Below is a small trained network, with its code and all its weights. Each question gives an input and a class and asks what happens when units are switched off, that is, made to give their printed mean instead of their output.

import numpy as np


def w(rows, s, z=0):
    codes = np.array(rows[::2]) - 128.0
    scale = np.full(codes.shape[1], s)
    scale[-1] = z or s
    return codes * scale


def f(y):
    return np.maximum(y, 0)


def log_softmax(a):
    a = a - a.max(-1, keepdims=True)
    return a - np.log(np.exp(a).sum(-1, keepdims=True))


def net(x, mask):
    res = np.array(x, float).reshape(1, 5) / 4 @ E
    y = f(res @ A[0][:, :-1].T + A[0][:, -1])
    res = res + np.where(mask, y, B[0][:, -1]) @ B[0][:, :-1]
    return log_softmax(res[-1] @ U[:, :-1].T + U[:, -1])


A, B = {}, {}
E = w([
[131,219,127,186,229],'x0',
[148,16,171,118,234],'x1',
[43,84,87,225,122],'x2',
[22,146,110,39,156],'x3',
[182,113,1,100,145],'x4',
],0.0063)
A[0] = w([
[89,134,139,99,134,98],'neuron 0',
[146,55,142,121,149,107],'neuron 1',
[103,84,123,95,74,122],'neuron 2',
[34,135,103,43,159,110],'neuron 3',
[107,91,143,130,82,117],'neuron 4',
[194,98,132,206,93,115],'neuron 5',
[105,75,131,88,87,102],'neuron 6',
[121,123,199,161,110,130],'neuron 7',
[105,86,115,139,85,132],'neuron 8',
[136,144,131,141,142,111],'neuron 9',
[47,72,78,242,109,113],'neuron 10',
[139,41,148,127,207,109],'neuron 11',
[133,226,106,173,230,116],'neuron 12',
[189,170,164,48,127,84],'neuron 13',
[96,156,246,130,96,95],'neuron 14',
[85,140,114,89,142,123],'neuron 15',
[135,152,127,132,100,97],'neuron 16',
[125,101,139,104,166,101],'neuron 17',
[56,139,244,166,124,99],'neuron 18',
[168,117,30,118,150,94],'neuron 19',
[186,169,163,38,137,136],'neuron 20',
[161,136,21,113,170,107],'neuron 21',
[153,68,140,105,178,129],'neuron 22',
[130,220,100,140,36,112],'neuron 23',
[213,104,129,185,98,99],'neuron 24',
[132,126,126,122,126,254],'neuron 25',
[135,109,138,135,193,98],'neuron 26',
[128,93,107,110,79,125],'neuron 27',
[76,134,116,79,143,97],'neuron 28',
[115,168,101,141,68,108],'neuron 29',
[133,76,126,108,71,104],'neuron 30',
[39,109,83,139,142,122],'neuron 31',
[121,164,112,131,78,102],'neuron 32',
[154,107,14,114,138,107],'neuron 33',
[193,138,161,197,112,98],'neuron 34',
[117,185,95,123,90,101],'neuron 35',
[96,102,71,177,117,110],'neuron 36',
[152,127,171,165,108,117],'neuron 37',
[124,94,152,129,156,107],'neuron 38',
[88,156,111,106,177,107],'neuron 39',
[124,194,137,156,175,108],'neuron 40',
[73,143,143,85,138,149],'neuron 41',
[150,160,135,99,151,115],'neuron 42',
[127,160,137,153,178,99],'neuron 43',
[165,97,151,58,60,103],'neuron 44',
[141,159,134,118,153,104],'neuron 45',
[143,103,67,114,145,109],'neuron 46',
[143,112,60,126,142,111],'neuron 47',
],0.013,0.0082)
B[0] = w([
[143,136,119,164,106,152],'neuron 0',
[89,145,164,141,127,182],'neuron 1',
[122,75,141,139,115,191],'neuron 2',
[134,146,83,215,105,218],'neuron 3',
[129,93,148,127,108,176],'neuron 4',
[128,130,78,198,125,215],'neuron 5',
[131,85,156,153,104,180],'neuron 6',
[135,142,108,90,98,186],'neuron 7',
[131,94,143,124,142,181],'neuron 8',
[130,115,139,138,116,140],'neuron 9',
[201,154,179,128,202,244],'neuron 10',
[67,179,179,124,124,215],'neuron 11',
[112,21,156,134,124,238],'neuron 12',
[202,160,180,147,169,198],'neuron 13',
[160,146,122,72,64,203],'neuron 14',
[123,132,98,161,121,173],'neuron 15',
[120,146,140,138,130,149],'neuron 16',
[114,156,153,146,119,159],'neuron 17',
[168,149,120,67,57,211],'neuron 18',
[157,142,124,99,65,190],'neuron 19',
[193,160,140,128,195,228],'neuron 20',
[158,138,121,86,72,205],'neuron 21',
[81,166,153,126,134,200],'neuron 22',
[46,177,172,122,144,249],'neuron 23',
[139,139,86,203,106,203],'neuron 24',
[35,87,1,17,239,255],'neuron 25',
[97,143,165,141,124,166],'neuron 26',
[116,83,133,125,119,180],'neuron 27',
[139,140,116,185,102,169],'neuron 28',
[88,157,165,126,129,196],'neuron 29',
[129,76,147,141,111,184],'neuron 30',
[169,140,129,141,175,190],'neuron 31',
[97,152,159,132,124,178],'neuron 32',
[144,139,114,82,71,203],'neuron 33',
[142,130,97,194,106,192],'neuron 34',
[92,163,162,142,120,187],'neuron 35',
[169,146,150,128,156,183],'neuron 36',
[133,138,100,140,102,170],'neuron 37',
[110,157,152,130,129,158],'neuron 38',
[130,108,119,165,103,170],'neuron 39',
[122,72,160,129,117,184],'neuron 40',
[112,133,80,150,121,193],'neuron 41',
[164,127,152,149,134,162],'neuron 42',
[127,87,155,138,109,163],'neuron 43',
[150,71,170,143,122,207],'neuron 44',
[149,116,154,148,125,149],'neuron 45',
[137,142,127,102,94,168],'neuron 46',
[140,135,125,99,95,170],'neuron 47',
],0.044,0.0082)
U = w([
[29,191,172,114,124,64],'0',
[172,149,84,38,45,102],'1',
[122,1,161,130,119,115],'2',
[136,156,29,218,111,216],'3',
[225,159,154,113,212,113],'4',
[79,113,25,49,195,246],'5',
],0.0091,0.0012)

Each question gives the input, the list of numbers given to net, and the class t.
The units are the neurons (one row each of A and B). Each row of codes is followed by its name. A weight is (code - 128) times the scale printed after its matrix; where a second scale follows, it is the last column's (A, B and U).
mask holds one flag per neuron, in row order. A switched-off neuron (its flag False) gives its mean, the last column of its row in B, instead of its output. The means were averaged over made-up inputs and are rounded, as every weight is.
A unit's drop is (log p(t) with every unit on - log p(t) with that unit switched off) / (log p(t) with every unit on - log p(t) with every unit switched off).
The circuit of an input: a set's keep is (log p(t) with only the set's units on - log p(t) with every unit switched off) / (log p(t) with every unit on - log p(t) with every unit switched off). Starting from the 12 units with the biggest drops (on a tie, the unit counted first), units are removed one at a time, each time the one whose removal leaves the highest keep (on an exact tie, the one counted first), for as long as the keep stays at least 0.8.
circuit, biggest first: the units of the circuit, biggest drop first
top k neurons: the k neurons with the biggest drops, biggest first
drop when u is switched off: that unit's drop, to one decimal
input [-4,-3,0,8,6], class 3: circuit, biggest first -> neuron 3
input [-5,8,-2,-8,6], class 0: top 4 neurons -> neuron 11; neuron 22; neuron 1; neuron 3
input [8,8,-4,-4,8], class 0: top 4 neurons -> neuron 11; neuron 22; neuron 26; neuron 18
input [7,8,-8,-8,-4], class 0: top 4 neurons -> neuron 11; neuron 22; neuron 10; neuron 26
input [-7,-6,6,8,-5], class 3: top 3 neurons -> neuron 3; neuron 12; neuron 41
input [-7,-7,-8,-7,7], class 4: top 3 neurons -> neuron 20; neuron 13; neuron 44
input [-3,5,8,3,7], class 4: top 2 neurons -> neuron 10; neuron 31
input [-8,8,-2,-6,7], class 0: top 4 neurons -> neuron 11; neuron 22; neuron 1; neuron 12
input [5,-4,-2,-3,0], class 2: top 2 neurons -> neuron 12; neuron 11
input [-6,-1,-8,4,3], class 4: top 3 neurons -> neuron 20; neuron 13; neuron 12
input [-4,0,-8,2,-8], class 1: top 4 neurons -> neuron 14; neuron 18; neuron 10; neuron 7
input [-6,3,-5,-8,-8], class 1: top 3 neurons -> neuron 14; neuron 18; neuron 7
input [-8,-5,7,0,-7], class 2: drop when neuron 8 is switched off -> 0.9
input [6,-5,-2,-2,3], class 2: circuit, biggest first -> neuron 12
input [-5,8,6,-4,-7], class 0: drop when neuron 1 is switched off -> 0.1
input [7,-2,5,1,-7], class 1: drop when neuron 3 is switched off -> 0.0
